Below is a small trained network, with its code and all its weights. Each question gives an input and a class and asks what happens when units are switched off, that is, made to give their printed mean instead of their output.

import numpy as np


def w(rows, s, z=0):
    codes = np.array(rows[::2]) - 128.0
    scale = np.full(codes.shape[1], s)
    scale[-1] = z or s
    return codes * scale


def norm(h):
    return h / np.sqrt((h * h).mean(-1, keepdims=True) + 1e-5)


def f(y):
    return np.maximum(y, 0)


def log_softmax(a):
    a = a - a.max(-1, keepdims=True)
    return a - np.log(np.exp(a).sum(-1, keepdims=True))


def net(x, mask):
    res = np.array(x, float).reshape(1, 5) / 4 @ E
    u = 0
    for l in range(2):
        y = f(norm(res) @ A[l][:, :-1].T + A[l][:, -1])
        res = res + np.where(mask[u : u + 15], y, B[l][:, -1]) @ B[l][:, :-1]
        u += 15
    return log_softmax(norm(res)[-1] @ U[:, :-1].T + U[:, -1])


A, B = {}, {}
E = w([
[133,62,130,158,106],'x0',
[131,128,128,129,129],'x1',
[107,138,102,211,150],'x2',
[162,122,5,108,111],'x3',
[170,171,139,157,38],'x4',
],0.0026)
A[0] = w([
[190,120,103,218,166,85],'L0N1',
[116,142,176,136,134,4],'L0N2',
[161,166,134,132,63,194],'L0N3',
[120,231,105,86,143,90],'L0N4',
[159,31,144,130,79,23],'L0N5',
[79,29,167,168,65,86],'L0N6',
[99,246,145,94,163,18],'L0N7',
[115,28,156,176,99,80],'L0N8',
[27,90,188,107,209,92],'L0N9',
[138,19,91,148,83,103],'L0N10',
[111,139,157,253,171,82],'L0N11',
[143,162,212,172,70,99],'L0N12',
[178,64,202,3,87,41],'L0N13',
[114,43,109,153,101,75],'L0N14',
[144,131,31,161,138,25],'L0N15',
],0.0044,0.0022)
B[0] = w([
[37,152,108,129,106,182],'L0N1',
[138,92,143,124,132,140],'L0N2',
[121,66,104,195,109,235],'L0N3',
[157,165,107,188,145,196],'L0N4',
[140,226,120,135,170,165],'L0N5',
[177,206,125,138,179,193],'L0N6',
[187,208,96,187,185,185],'L0N7',
[144,207,112,139,179,186],'L0N8',
[165,74,89,170,90,254],'L0N9',
[153,190,116,126,160,216],'L0N10',
[36,153,94,93,73,216],'L0N11',
[166,47,92,149,122,215],'L0N12',
[2,207,68,151,88,224],'L0N13',
[154,196,125,132,164,175],'L0N14',
[153,109,80,57,82,194],'L0N15',
],0.0049,0.0024)
A[1] = w([
[129,30,125,94,211,40],'L1N1',
[184,124,124,171,148,50],'L1N2',
[107,62,96,111,86,75],'L1N3',
[89,165,216,171,146,189],'L1N4',
[118,105,189,141,145,78],'L1N5',
[162,141,80,151,92,175],'L1N6',
[100,151,75,110,96,205],'L1N7',
[143,113,111,107,138,103],'L1N8',
[71,92,113,119,224,141],'L1N9',
[93,130,147,188,146,124],'L1N10',
[91,101,64,215,160,172],'L1N11',
[168,183,128,151,180,2],'L1N12',
[107,111,254,157,126,52],'L1N13',
[102,47,118,135,108,148],'L1N14',
[77,154,86,111,206,170],'L1N15',
],0.0054,0.0019)
B[1] = w([
[151,97,198,206,37,144],'L1N1',
[90,137,159,110,130,146],'L1N2',
[134,152,145,108,179,145],'L1N3',
[146,126,3,75,150,178],'L1N4',
[157,119,99,56,171,137],'L1N5',
[110,78,195,124,205,214],'L1N6',
[80,94,202,117,163,218],'L1N7',
[162,110,133,105,137,137],'L1N8',
[149,165,116,223,44,178],'L1N9',
[151,115,80,45,131,176],'L1N10',
[162,133,202,18,116,254],'L1N11',
[162,168,184,136,193,154],'L1N12',
[142,69,35,55,146,149],'L1N13',
[156,190,144,133,178,150],'L1N14',
[149,128,175,174,50,213],'L1N15',
],0.0039,0.0051)
U = w([
[159,79,40,60,154,142],'0',
[169,219,117,163,176,136],'1',
[3,149,109,123,82,134],'2',
[133,124,177,97,137,215],'3',
[169,73,172,185,71,117],'4',
[92,95,172,137,206,28],'5',
[81,93,103,177,188,1],'6',
],0.013,0.0081)

Each question gives the input, the list of numbers given to net, and the class t.
The units are the neurons (one row each of A and B). Each row of codes is followed by its name. A weight is (code - 128) times the scale printed after its matrix; where a second scale follows, it is the last column's (A, B and U).
mask holds one flag per neuron, layer by layer. A switched-off neuron (its flag False) gives its mean, the last column of its row in B, instead of its output. The means were averaged over made-up inputs and are rounded, as every weight is.
A unit's drop is (log p(t) with every unit on - log p(t) with that unit switched off) / (log p(t) with every unit on - log p(t) with every unit switched off).
The circuit of an input: a set's keep is (log p(t) with only the set's units on - log p(t) with every unit switched off) / (log p(t) with every unit on - log p(t) with every unit switched off). Starting from the 12 units with the biggest drops (on a tie, the unit counted first), units are removed one at a time, each time the one whose removal leaves the highest keep (on an exact tie, the one counted first), for as long as the keep stays at least 0.8.
units of the circuit, in order: the units of the circuit, biggest drop first
most important unit: the unit with the biggest drop
top k neurons: the k neurons with the biggest drops, biggest first
k most important neurons of layer l: the k neurons of layer l with the biggest drops, biggest first
input [-4,7,3,-1,4], class 3: most important unit : L1N11
input [6,3,2,2,-8], class 4: units of the circuit, in order : [L1N1 L1N9]
input [7,-7,4,-1,7], class 1: units of the circuit, in order : [L0N6 L0N8]
input [-7,3,2,6,-7], class 1: 2 most important neurons of layer 0 : [L0N12 L0N4]
input [-3,8,-8,-8,3], class 0: units of the circuit, in order : [L1N13 L1N4 L0N12]
input [-1,-2,6,1,6], class 2: units of the circuit, in order : [L0N11 L0N1]
input [7,-6,-7,-1,3], class 1: units of the circuit, in order : [L0N6 L0N5]
input [-1,-8,4,2,1], class 3: top 3 neurons : [L0N13 L1N7 L1N9]
input [-8,5,-4,-6,-1], class 1: units of the circuit, in order : [L0N7 L1N11]
input [-8,8,3,4,-7], class 1: units of the circuit, in order : [L1N9 L1N15]
input [6,-5,-7,0,-8], class 4: 2 most important neurons of layer 1 : [L1N15 L1N9]
input [5,-2,8,5,8], class 2: top 4 neurons : [L0N1 L0N9 L1N15 L0N11]
input [-2,-7,3,-8,8], class 0: top 4 neurons : [L1N13 L1N4 L0N9 L1N15]
input [3,0,-5,-6,6], class 0: top 2 neurons : [L0N9 L1N4]
input [-2,7,2,-1,4], class 3: top 2 neurons : [L1N11 L0N9]
input [0,6,-1,6,-8], class 4: most important unit : L1N1
input [6,6,3,-5,5], class 1: top 2 neurons : [L0N6 L0N8]
input [6,6,7,4,-7], class 2: 3 most important neurons of layer 1 : [L1N9 L1N15 L1N11]
input [-6,5,5,2,8], class 4: top 2 neurons : [L0N3 L0N13]
input [-4,4,5,1,2], class 2: most important unit : L0N11
